Below are the code and all the weights of a small trained network. Each question names an input and a class and asks about switching units off, where a switched-off unit gives its printed mean instead of its output.

import numpy as np


def w(rows, s, z=0):
    codes = np.array(rows[::2]) - 128.0
    scale = np.full(codes.shape[1], s)
    scale[-1] = z or s
    return codes * scale


def f(y):
    return np.maximum(y, 0)


def log_softmax(a):
    a = a - a.max(-1, keepdims=True)
    return a - np.log(np.exp(a).sum(-1, keepdims=True))


def net(x, mask):
    res = np.array(x, float).reshape(1, 6) / 4 @ E
    y = f(res @ A[0][:, :-1].T + A[0][:, -1])
    res = res + np.where(mask, y, B[0][:, -1]) @ B[0][:, :-1]
    return log_softmax(res[-1] @ U[:, :-1].T + U[:, -1])


A, B = {}, {}
E = w([
[98,205,109,61,1,132],'x0',
[182,169,170,81,194,156],'x1',
[20,157,189,140,180,76],'x2',
[168,149,54,41,186,44],'x3',
[90,45,199,88,101,124],'x4',
[206,137,196,158,96,138],'x5',
],0.0078)
A[0] = w([
[131,141,149,153,104,140,226],'n0',
[106,128,121,130,87,166,101],'n1',
[171,146,136,115,81,146,181],'n2',
[118,184,124,150,122,89,222],'n3',
[114,94,150,134,153,124,206],'n4',
[105,107,103,141,114,119,140],'n5',
[74,136,145,145,122,157,230],'n6',
[115,74,139,75,141,164,148],'n7',
[154,118,67,122,120,117,204],'n8',
[153,142,26,87,122,114,206],'n9',
[142,71,152,247,177,80,117],'n10',
[137,135,88,100,126,133,166],'n11',
[110,122,161,111,143,154,169],'n12',
[120,168,159,134,144,65,142],'n13',
[104,145,78,157,161,147,169],'n14',
[140,113,87,103,105,97,119],'n15',
[152,110,141,145,161,98,168],'n16',
[109,161,164,153,142,113,203],'n17',
[171,125,95,137,139,182,251],'n18',
[127,151,96,143,138,170,137],'n19',
[87,135,108,89,49,86,236],'n20',
[96,134,102,133,49,153,141],'n21',
[98,77,142,112,200,99,254],'n22',
[115,145,101,146,187,160,172],'n23',
[129,60,152,106,137,130,168],'n24',
[183,131,181,167,94,143,199],'n25',
[173,116,114,123,62,57,172],'n26',
[100,147,181,61,175,93,184],'n27',
[226,114,154,98,116,140,159],'n28',
[83,74,131,101,167,114,170],'n29',
[175,161,158,173,111,162,178],'n30',
],0.015,0.0029)
B[0] = w([
[90,151,156,151,128,128,182],'n0',
[110,115,133,127,154,200,184],'n1',
[150,78,197,121,125,154,195],'n2',
[156,152,121,112,160,169,188],'n3',
[103,123,84,124,106,107,189],'n4',
[131,122,104,122,126,160,168],'n5',
[78,141,124,148,149,187,207],'n6',
[80,120,152,91,95,91,185],'n7',
[200,135,128,152,96,117,196],'n8',
[251,175,124,138,82,105,246],'n9',
[58,113,7,215,117,105,241],'n10',
[173,153,129,142,114,93,180],'n11',
[94,158,139,124,112,118,171],'n12',
[142,151,116,79,176,137,183],'n13',
[173,102,95,147,166,132,184],'n14',
[161,152,124,133,85,122,181],'n15',
[112,95,85,131,145,150,182],'n16',
[119,172,108,125,162,126,184],'n17',
[190,83,150,160,176,97,202],'n18',
[162,127,122,165,155,150,165],'n19',
[119,176,147,159,75,239,254],'n20',
[116,123,133,153,121,253,228],'n21',
[111,96,51,41,114,105,252],'n22',
[179,126,85,128,166,108,192],'n23',
[87,100,120,105,80,118,192],'n24',
[84,124,211,181,137,81,204],'n25',
[164,138,154,153,56,123,200],'n26',
[100,180,137,15,157,99,231],'n27',
[130,31,226,116,163,117,215],'n28',
[97,77,118,72,89,129,219],'n29',
[87,145,195,173,171,72,197],'n30',
],0.026,0.01)
U = w([
[206,174,197,115,22,144,146],'0',
[99,164,181,131,128,238,254],'1',
[103,122,160,17,85,100,89],'2',
[116,53,63,129,126,96,217],'3',
[150,202,143,27,233,147,99],'4',
[92,133,128,201,178,81,16],'5',
[225,115,143,140,198,95,67],'6',
[127,61,254,144,148,94,47],'7',
],0.0068,0.00074)

Each question gives the input, the list of numbers given to net, and the class t.
The units are the neurons (one row each of A and B). Each row of codes is followed by its name. A weight is (code - 128) times the scale printed after its matrix; where a second scale follows, it is the last column's (A, B and U).
mask holds one flag per neuron, in row order. A switched-off neuron (its flag False) gives its mean, the last column of its row in B, instead of its output. The means were averaged over made-up inputs and are rounded, as every weight is.
A unit's drop is (log p(t) with every unit on - log p(t) with that unit switched off) / (log p(t) with every unit on - log p(t) with every unit switched off).
The circuit of an input: a set's keep is (log p(t) with only the set's units on - log p(t) with every unit switched off) / (log p(t) with every unit on - log p(t) with every unit switched off). Starting from the 12 units with the biggest drops (on a tie, the unit counted first), units are removed one at a time, each time the one whose removal leaves the highest keep (on an exact tie, the one counted first), for as long as the keep stays at least 0.8.
units of the circuit, in order: the units of the circuit, biggest drop first
unit that matters most: the unit with the biggest drop
k most important neurons: the k neurons with the biggest drops, biggest first
drop when u is switched off: that unit's drop, to one decimal
input [7,8,4,-8,-7,4], class 7: units of the circuit, in order -> (n30)
input [-5,3,-6,-8,0,-2], class 5: units of the circuit, in order -> (n10 n29)
input [3,8,-3,-4,-6,-2], class 7: units of the circuit, in order -> (n30 n28)
input [1,0,3,6,-2,-8], class 4: 4 most important neurons -> (n27 n26 n13 n22)
input [8,-1,-3,-4,-1,7], class 1: 3 most important neurons -> (n21 n20 n1)
input [-2,5,6,2,2,-8], class 2: 2 most important neurons -> (n29 n22)
input [-3,-4,6,-2,-7,2], class 5: units of the circuit, in order -> (n10 n29)
input [1,5,5,-3,-5,4], class 4: 2 most important neurons -> (n10 n13)
input [-7,-1,0,2,-8,-8], class 6: 3 most important neurons -> (n9 n23 n14)
input [-8,6,6,4,3,-8], class 2: 2 most important neurons -> (n27 n29)
input [6,-1,8,5,5,-8], class 4: 3 most important neurons -> (n27 n13 n3)
input [-8,-4,-6,-5,-3,-3], class 3: 2 most important neurons -> (n10 n20)
input [1,-1,4,-4,-4,2], class 5: 2 most important neurons -> (n20 n30)
input [-1,-7,2,5,0,5], class 0: unit that matters most -> n26
input [-2,-1,2,-2,-6,-1], class 5: 4 most important neurons -> (n9 n22 n10 n29)
input [-1,-7,6,4,3,5], class 3: 2 most important neurons -> (n10 n7)
input [-4,-8,-8,-6,-6,-3], class 5: 2 most important neurons -> (n10 n30)
input [-8,6,2,7,8,7], class 2: 2 most important neurons -> (n27 n7)
input [-2,-5,6,-2,6,-6], class 2: 2 most important neurons -> (n27 n29)
input [-8,8,1,-2,2,-2], class 3: unit that matters most -> n10
input [-1,-5,-2,-4,-7,3], class 5: 2 most important neurons -> (n10 n28)
input [-8,-3,0,-7,1,1], class 3: drop when n4 is switched off -> 0.2
input [-3,-6,6,3,-2,0], class 3: drop when n10 is switched off -> 0.3
input [0,-6,-5,1,-5,7], class 7: drop when n28 is switched off -> 0.1
input [-7,5,8,-7,-1,-8], class 3: drop when n10 is switched off -> 0.1
